Look-ups in named tables: a row name and a column name give one cell, copied from the table.

sul.csv
,dat,zimes,rovolo,lozu
lumos,53,34,-32,-23
tuzub,6,-59,60,96
fug,24,13,39,1
likobod,13,5,-59,12
nivu,-10,-27,84,79
nuzav,45,33,20,11
vafod,22,22,-55,11
til,-21,-4,97,61
mepupep,96,52,22,45
koden,32,36,-52,11

rovolo of til is 97
rovolo of mepupep is 22
dat of lumos is 53
dat of vafod is 22
rovolo of likobod is -59
zimes of lumos is 34
dat of koden is 32
zimes of til is -4
rovolo of fug is 39
Which row has the largest dat? mepupep

regozu:
         pima  zanura  mabene  zazup  bot
vaz        99     172      56     35  100
tet       148     157     109    157  102
fafe      140     169      83    179   69
naz       114     152      80     84  145
zup        93     153      48     99  104
sadimip    92     169      50    169   25
tefiro    180      91     231     71  143
ginip     147     111     237    181  247
lodalo    141      89     237     59  220
kov       165     108     159    122  252
rud       157     148     114    166   96
rutariz    95     149      48    193  183
pariv     147     148     114    176  250
dor       138     130     207     64  160

bot of vaz is 100
pima of pariv is 147
zanura of lodalo is 89
mabene of dor is 207
zazup of kov is 122
zazup of tet is 157
zazup of rutariz is 193
bot of tefiro is 143
bot of pariv is 250
zazup of ginip is 181
zazup of rud is 166
zazup of fafe is 179
zazup of vaz is 35
pima of fafe is 140
zanura of naz is 152
zazup of tefiro is 71
mabene of tefiro is 231
pima of naz is 114

berub
|  | gamag | feb | nad | sano | fubik | feluz | pog |
|---|---|---|---|---|---|---|---|
| panekav | 29 | 72 | 34 | 37 | 70 | 4 | 3 |
| dobez | 45 | 37 | 77 | 18 | 76 | 45 | 65 |
| vulo | 37 | 72 | 95 | 40 | 24 | 35 | 30 |
| maf | 60 | 60 | 61 | 16 | 10 | 18 | 59 |
| zemalo | 5 | 51 | 45 | 41 | 43 | 60 | 36 |
| fudipit | 45 | 55 | 71 | 56 | 21 | 61 | 27 |
| pafog | 31 | 53 | 62 | 57 | 10 | 75 | 35 |
| tideg | 8 | 51 | 28 | 29 | 34 | 65 | 35 |

What is the nad of zemalo in berub?
45
What is the gamag of zemalo in berub?
5
What is the pog of maf in berub?
59
What is the pog of pafog in berub?
35
What is the feb of panekav in berub?
72
What is the pog of zemalo in berub?
36
What is the pog of vulo in berub?
30
What is the fubik of panekav in berub?
70
What is the gamag of pafog in berub?
31
What is the fubik of maf in berub?
10
What is the sano of panekav in berub?
37
What is the feluz of fudipit in berub?
61
What is the sano of pafog in berub?
57
What is the pog of panekav in berub?
3
What is the fubik of dobez in berub?
76
What is the gamag of fudipit in berub?
45
What is the nad of panekav in berub?
34

gelasuf:
         betele  lopiro  gofodu  rileses  vasape  rugitin
mulede     7272    4994    4994     6929    3914     7047
reto       2182    7393    7669     4994    6152     9168
zegog      5614    9854    2480     6748    3756     4136
libogo     5377    8564    4994     4994    6021     5887
depu       3815    4994    5131     7794    5853     6804
rok        4236    7462    5618     4994    3716     9455
deg        6300    8158    4118     7857    6097     4994
nusud      4486    9500    4994     4856    5129     4994
pegeli     4029    9229    4865     5396    5035     6614
vazoma     4506    6361    5777     8609    5623     7825
sakunin    4360    6644    4994     7794    4022     8445
riz        7294    7484    5472     7295    4814     7865
panibu     5120    7382    3318     7769    4455     5875
sep        2392    8602    6226     7123    5998     7149

What is the rugitin of rok in gelasuf?
9455
What is the rugitin of riz in gelasuf?
7865
What is the rileses of panibu in gelasuf?
7769
What is the lopiro of nusud in gelasuf?
9500
What is the vasape of sep in gelasuf?
5998
What is the rugitin of pegeli in gelasuf?
6614
What is the vasape of riz in gelasuf?
4814
What is the betele of panibu in gelasuf?
5120
What is the rugitin of zegog in gelasuf?
4136
What is the lopiro of sep in gelasuf?
8602
What is the rugitin of nusud in gelasuf?
4994
What is the rugitin of panibu in gelasuf?
5875
What is the rugitin of sep in gelasuf?
7149
What is the vasape of reto in gelasuf?
6152
What is the gofodu of riz in gelasuf?
5472
Which row has the largest betele? riz

